Below are the code and all the weights of a small trained network. Each question names an input and a class and asks about switching units off, where a switched-off unit gives its printed mean instead of its output.

import numpy as np


def w(rows, s, z=0):
    codes = np.array(rows[::2]) - 128.0
    scale = np.full(codes.shape[1], s)
    scale[-1] = z or s
    return codes * scale


def norm(h):
    return h / np.sqrt((h * h).mean(-1, keepdims=True) + 1e-5)


def f(y):
    return y / 2 * (1 + np.tanh(0.7978845608 * (y + 0.044715 * y**3)))


def log_softmax(a):
    a = a - a.max(-1, keepdims=True)
    return a - np.log(np.exp(a).sum(-1, keepdims=True))


def net(x, mask):
    res = np.array(x, float).reshape(1, 2) / 4 @ E
    u = 0
    for l in range(3):
        y = f(norm(res) @ A[l][:, :-1].T + A[l][:, -1])
        res = res + np.where(mask[u : u + 9], y, B[l][:, -1]) @ B[l][:, :-1]
        u += 9
    return log_softmax(norm(res)[-1] @ U[:, :-1].T + U[:, -1])


A, B = {}, {}
E = w([
[98,2,112,154,125,125],'x0',
[20,147,122,167,170,115],'x1',
],0.017)
A[0] = w([
[124,146,123,139,140,140,106],'0.n0',
[37,170,114,135,122,117,96],'0.n1',
[118,103,139,117,159,125,59],'0.n2',
[59,56,120,148,118,120,21],'0.n3',
[121,99,140,112,169,123,23],'0.n4',
[126,121,146,111,143,131,61],'0.n5',
[121,125,111,161,109,104,101],'0.n6',
[96,174,81,180,77,98,3],'0.n7',
[5,174,137,136,153,133,125],'0.n8',
],0.029,0.0043)
B[0] = w([
[127,127,132,117,128,108,140],'0.n0',
[171,132,111,247,146,85,214],'0.n1',
[119,125,117,121,141,128,145],'0.n2',
[105,112,133,61,136,164,239],'0.n3',
[120,126,138,115,130,124,143],'0.n4',
[132,130,130,128,121,134,122],'0.n5',
[135,126,156,132,131,143,139],'0.n6',
[166,132,115,127,135,143,158],'0.n7',
[112,145,124,254,108,55,253],'0.n8',
],0.05,0.019)
A[1] = w([
[131,94,122,128,154,154,3],'1.n0',
[167,85,81,144,104,141,80],'1.n1',
[107,150,112,195,116,96,87],'1.n2',
[116,109,96,126,111,151,68],'1.n3',
[70,30,151,61,167,180,128],'1.n4',
[108,155,139,125,122,130,116],'1.n5',
[90,144,61,119,134,159,141],'1.n6',
[58,253,120,112,162,147,152],'1.n7',
[113,99,94,114,114,123,68],'1.n8',
],0.034,0.0036)
B[1] = w([
[113,151,107,114,164,126,146],'1.n0',
[85,102,118,105,57,149,171],'1.n1',
[138,73,124,231,126,102,231],'1.n2',
[164,163,155,115,149,160,141],'1.n3',
[90,72,140,101,252,148,250],'1.n4',
[140,144,137,114,140,120,129],'1.n5',
[145,121,142,136,112,154,142],'1.n6',
[190,209,149,90,182,92,148],'1.n7',
[140,130,156,99,156,89,145],'1.n8',
],0.042,0.024)
A[2] = w([
[96,142,93,167,123,96,254],'2.n0',
[154,91,112,98,116,121,206],'2.n1',
[178,62,133,105,122,148,146],'2.n2',
[68,235,127,121,146,121,175],'2.n3',
[68,170,63,115,125,113,195],'2.n4',
[153,67,96,108,143,139,215],'2.n5',
[150,112,108,160,5,129,46],'2.n6',
[120,118,98,128,138,150,150],'2.n7',
[88,203,186,120,164,149,100],'2.n8',
],0.034,0.0019)
B[2] = w([
[93,153,151,171,189,89,209],'2.n0',
[81,159,165,94,154,167,151],'2.n1',
[43,147,184,132,152,126,168],'2.n2',
[135,186,169,100,105,68,147],'2.n3',
[147,141,177,143,135,199,130],'2.n4',
[45,70,127,150,116,121,178],'2.n5',
[102,145,148,107,2,156,251],'2.n6',
[96,116,127,135,127,122,144],'2.n7',
[170,111,112,77,106,75,175],'2.n8',
],0.032,0.02)
U = w([
[125,114,131,252,140,95,191],'0',
[78,70,145,93,224,168,171],'1',
[162,120,108,134,149,171,2],'2',
[192,188,150,84,144,91,160],'3',
[166,121,76,135,145,188,46],'4',
[88,137,163,99,53,174,155],'5',
],0.021,0.0096)

Each question gives the input, the list of numbers given to net, and the class t.
The units are the neurons (one row each of A and B). Each row of codes is followed by its name. A weight is (code - 128) times the scale printed after its matrix; where a second scale follows, it is the last column's (A, B and U).
mask holds one flag per neuron, layer by layer. A switched-off neuron (its flag False) gives its mean, the last column of its row in B, instead of its output. The means were averaged over made-up inputs and are rounded, as every weight is.
A unit's drop is (log p(t) with every unit on - log p(t) with that unit switched off) / (log p(t) with every unit on - log p(t) with every unit switched off).
The circuit of an input: a set's keep is (log p(t) with only the set's units on - log p(t) with every unit switched off) / (log p(t) with every unit on - log p(t) with every unit switched off). Starting from the 12 units with the biggest drops (on a tie, the unit counted first), units are removed one at a time, each time the one whose removal leaves the highest keep (on an exact tie, the one counted first), for as long as the keep stays at least 0.8.
units of the circuit, in order: the units of the circuit, biggest drop first
top k neurons: the k neurons with the biggest drops, biggest first
drop when u is switched off: that unit's drop, to one decimal
input [1,-8], class 5: units of the circuit, in order : 0.n3; 0.n8; 1.n4; 0.n1
input [7,-8], class 1: units of the circuit, in order : 0.n8
input [3,-3], class 1: top 2 neurons : 0.n8; 0.n1
input [-7,-4], class 3: top 3 neurons : 0.n1; 0.n8; 0.n3
input [2,-8], class 5: top 3 neurons : 0.n3; 0.n8; 1.n4
input [-8,-1], class 3: top 2 neurons : 0.n1; 0.n8
input [1,-3], class 5: top 3 neurons : 0.n3; 0.n8; 0.n1
input [-6,-3], class 3: top 2 neurons : 0.n1; 0.n8
input [0,-3], class 5: top 4 neurons : 0.n3; 0.n8; 0.n1; 1.n4
input [-6,-6], class 3: top 3 neurons : 0.n8; 0.n1; 0.n3
input [-8,-4], class 3: top 2 neurons : 0.n1; 0.n8
input [-6,-7], class 3: top 4 neurons : 0.n8; 0.n1; 0.n7; 0.n3
input [3,-5], class 5: top 3 neurons : 0.n3; 0.n8; 1.n1
input [3,1], class 1: units of the circuit, in order : 0.n3
input [4,-7], class 5: top 4 neurons : 0.n3; 0.n8; 1.n4; 1.n1
input [-6,-4], class 3: drop when 0.n1 is switched off : 1.0
input [8,-2], class 1: drop when 1.n2 is switched off : 0.0
input [-8,-6], class 3: drop when 0.n3 is switched off : 0.2
input [2,-6], class 5: drop when 1.n4 is switched off : 0.3
input [5,2], class 1: top neuron : 0.n3
